Each row has a name. Each piece below is followed by the name of the row it came from, unless a question asks for something else. Each question is about the rows just above it.

Z_267: [ 12  12   5   0 -10 -25 -20  18   1 -13 -11 -20  -2 -19   1 -15]
Z_384: [ 37   4 -38  21  -7  21 -19  11   3 -14 -10  14  21 -18  21 -22]
Z_825: [ 15   7 -37   6 -17   9 -18  13  -2 -11 -11   1  12 -17  40 -13]
Z_887: [  6  16  -1  -7 -20 -28 -11  19 -13  -8 -11 -22  -2 -14   8   1]
Z_933: [ 26  10   9  -3  -4 -24 -16  19  -5 -13 -10 -19  -3 -17 -14 -19]
Z_548: [ 21   6 -60  -2 -25  20  -8  10 -13  -6 -12  12  26 -12  54   1]
Z_279: [ 21   6 -33   7 -16  11 -17  12  -1 -10 -12   5  13 -17  34 -14]
Z_95: [  6  13 -27  -3 -23 -14 -16  15  -8  -7 -11 -16   5 -16  46   2]
Z_524: [ 19   8   1   6  -5 -13 -21  16   2 -14 -11 -10   1 -19  -4 -20]
Z_414: [ 28   6 -36   1 -18   7 -10  12 -10 -11 -12   7  11 -13  20 -14]
Z_580: [ 15   8 -48   4 -22  11 -16  12  -4  -9 -11   2  13 -15  50  -7]
Z_263: [ 17   9 -35  -5 -21 -11  -9  15 -12  -8 -11  -6   6 -13  29  -2]
Which row holds this, read backwards? [ -1  12 -17  11] => Z_279
Among the named rows, does one hold [-22 -11] next to each other, in this order? => no

Z_238: [ 21 -20  13 -16  -7  22  29   3  -7   0   5  -5  -2   1  -1  -4  12  -4
   4  -6  -6   1  12  -2   0 -12   1]
Z_791: [-11  11  -1   2  -6   3  -7  17  -8   0  -1   4  -3   8   6   1 -11  -3
   6  -7  16  -1  22   6  12  -5 -11]
Z_301: [-20  15  -2  -3 -18  13   9  26 -11   0  -2  -4 -11  12   5   0  -8  -3
  10 -13  11  -3  35   6  13 -10  -8]
Z_457: [ 20 -17   1   4  25 -15  -8 -28  19  -1   0   4  10 -12  -4   2   8   3
 -15  11 -16   3 -38  -8  -7   8  11]
Z_72: [-11   8   1  -2 -15   8  12  14 -10   1  -3  -3  -5   4  -2   1   1  -1
   6  -9   3  -5  21   1   5  -9  -8]
Z_60: [  6 -16  -2  18  23 -24 -30 -28  41  -3  -4   4  15 -15  11   2  -2  21
 -18  13  -4   5 -21  -4 -15  19   5]
Z_927: [-18  18  -7  23 -10 -31 -54  12  -8   0  -2  24   3  14  18   5 -32  -5
  14  -5  39 -16  26  11  10  17 -18]
Z_212: [ 29 -24   6 -13  23   8  21 -28  11   2   1 -14   6 -19 -12  -1  26   6
 -19  13 -33   9 -46 -15 -18  -2  18]
Z_538: [ 25 -11   5  -2   9   6  10 -15   6   2   3   1   3 -19  -9  -7  16   7
 -11  12 -18   7 -20 -10  -5   0  12]
Does one of the named rows hold [-18  18  -7] side by side, in this order? => yes
Which row holds this, read backwards? [  3   2   6 -15  10   6   9  -2] => Z_538
which: [  5 -21  -4 -15] => Z_60
Among the named rows, does one hold [ 11 -13] next to each other, in this order? => no
Which row holds [12 -4 -1  1 -2 -5] read backwards? => Z_238
which: [ 21 -18  13] => Z_60
which: [  1 -11] => Z_791

Z_364: [-27  -8  10  -2  -6  35  -6 -15   9   5   4 -19  62   6 -10  11  -7 -53
  -4  26   6 -19  14  10  25 -31 -27  -3 -13 -13   2  16 -12 -18  17   7
  31 -16  -6  10 -19  12  11   5 -15  27  26 -27 -12  32 -12 -19   8 -13
   5  11]
Z_497: [ 16 -45  -4  -5  28  23   1 -14 -12   9   0 -18  25 -21 -18   9   0 -36
   0  12   5 -34   8   1  29 -31 -16 -21 -34 -12  -4   8  -9  -3  -1  -1
  26 -15   6  17 -18  16  25 -10 -18  15   8 -24  -5   8   2   3  13  21
  12   2]
Z_594: [ 10 -34 -15 -23  16  33   1  -1   9  14 -10 -20  35   3 -21  12  -7 -35
   3  26   6 -24   7  -5  34 -33 -26  -4 -26  -6  -8  24 -17 -18  -2   8
  34  -8  -2   7 -23  13  23  18 -27  18  -6 -24   2  13  12  19  -1  -4
   8  -2]
Z_253: [ 16 -45  -2  -4  28  23  -1 -16 -13   8   2 -18  28 -23 -16   8   0 -39
   0  11   6 -33   8   4  28 -31 -16 -22 -33 -14  -3   6  -7  -2   1  -2
  25 -16   6  18 -19  15  24 -13 -16  15  13 -25  -8  10  -2  -6  15  20
  12  -3]
Z_700: [ 12 -43 -13 -16  18  26   2  -3  -2  14  -9 -20  20 -10 -22  11  -4 -33
   4  22   5 -32   4  -6  34 -33 -21 -12 -36  -6 -10  20 -14 -10  -7   5
  31  -8   5  10 -22  15  27  14 -26  12  -9 -23   3   4  15  20   2  13
  11  -3]
Z_867: [ 15 -37  -2  -9  27  29  -5 -19  -5   5   6 -18  50 -11 -10   9  -3 -51
  -4  15   6 -25  13  10  25 -31 -21 -14 -17 -15   1   7  -8  -8  13   1
  27 -18  -1  16 -18  13  16 -12 -13  23  25 -26  -5   8 -10 -18  15   4
   8  11]
Z_128: [ 16 -43   0  -5  29  25  -4 -20 -10   5   6 -17  42 -19 -11   8  -1 -49
  -3  12   5 -30  11   9  25 -30 -18 -19 -22 -15   0   4  -7  -4   9  -1
  25 -18   2  18 -17  13  19 -15 -13  19  23 -25 -12  19 -10 -17  17  13
  10  11]
Z_779: [ 15 -39  -2  -8  27  29  -5 -19  -5   5   6 -17  49 -12 -11   9  -3 -50
  -4  15   6 -26  12   9  25 -30 -20 -16 -18 -15   1   7  -8  -7  12   1
  26 -18  -1  17 -17  13  17 -13 -13  22  24 -26 -12  24 -10 -18  14   5
   8  11]
Z_534: [ 16 -45  -2  -4  28  23  -1 -16 -13   8   2 -18  28 -23 -16   8   0 -39
   0  11   6 -33   8   4  28 -31 -16 -22 -33 -14  -3   6  -7  -2   1  -2
  25 -16   6  18 -19  15  24 -13 -16  15  13 -25  -8  10  -2  -6  15  20
  12   7]
Is [-22  15] printed in one of the named rows, side by side and in this order? => yes
Among the named rows, does one hold [16  4  8] next to each other, in this order? => no
Is [  6 -33   8   4] printed in one of the named rows, side by side and in this order? => yes
Where do [ 16 -45  -4  -5  28  23   1 -14 -12   9   0 -18  25 -21 -18   9   0 -36
   0  12   5 -34   8   1  29 -31 -16 -21 -34 -12  -4   8  -9  -3  -1  -1
  26 -15   6  17 -18  16  25 -10 -18  15   8 -24  -5   8   2   3  13  21
  12   2] appear? => Z_497
Is [  6 -10  11  -7 -53] printed in one of the named rows, side by side and in this order? => yes
Among the named rows, does one hold [21 12  2] next to each other, in this order? => yes
[ 16 -45  -2  -4  28  23  -1 -16 -13   8   2 -18  28 -23 -16   8   0 -39
   0  11   6 -33   8   4  28 -31 -16 -22 -33 -14  -3   6  -7  -2   1  -2
  25 -16   6  18 -19  15  24 -13 -16  15  13 -25  -8  10  -2  -6  15  20
  12   7] is in which row? => Z_534

Z_262: [  5  22  -8 -53 -31 -33 -10  14  -1]
Z_573: [-20 -18 -21  51   2  20 -30  29  -7]
Z_430: [-12  -8  -7  35 -31 -33  14 -10  11]
Z_458: [-12 -42 -24  16   7  16   8  40 -31]
Z_336: [ -8  35 -12  -7 -12  -8  41 -34 -23]
Z_872: [  3   4  54   5  30   5  35 -20   3]
Z_545: [ 26 -30   1 -12   5  46  41 -13 -45]
Z_605: [-10 -40  -7  -4   5  30  13  28 -44]
Z_313: [-12  -8   3  35  -8 -12  41 -45  11]
Z_510: [ 24  30  55 -19  13  17  19 -21   0]
Z_705: [-16 -40 -32  14 -19  -9  10   1 -25]
Z_196: [-12 -42 -24  22   7  16   8  40 -31]
Where do [-12  -8  -7  35 -31 -33  14] appear? => Z_430
Which row holds this, read backwards? [ 46   5 -12] => Z_545
Among the named rows, does one hold [-7 -4  5] next to each other, in this order? => yes
Which row holds [-21  19  17  13 -19  55] read backwards? => Z_510
Is [-42 -24  22   7  16] printed in one of the named rows, side by side and in this order? => yes
[ 14 -10 -33 -31] is which row, read backwards? => Z_262

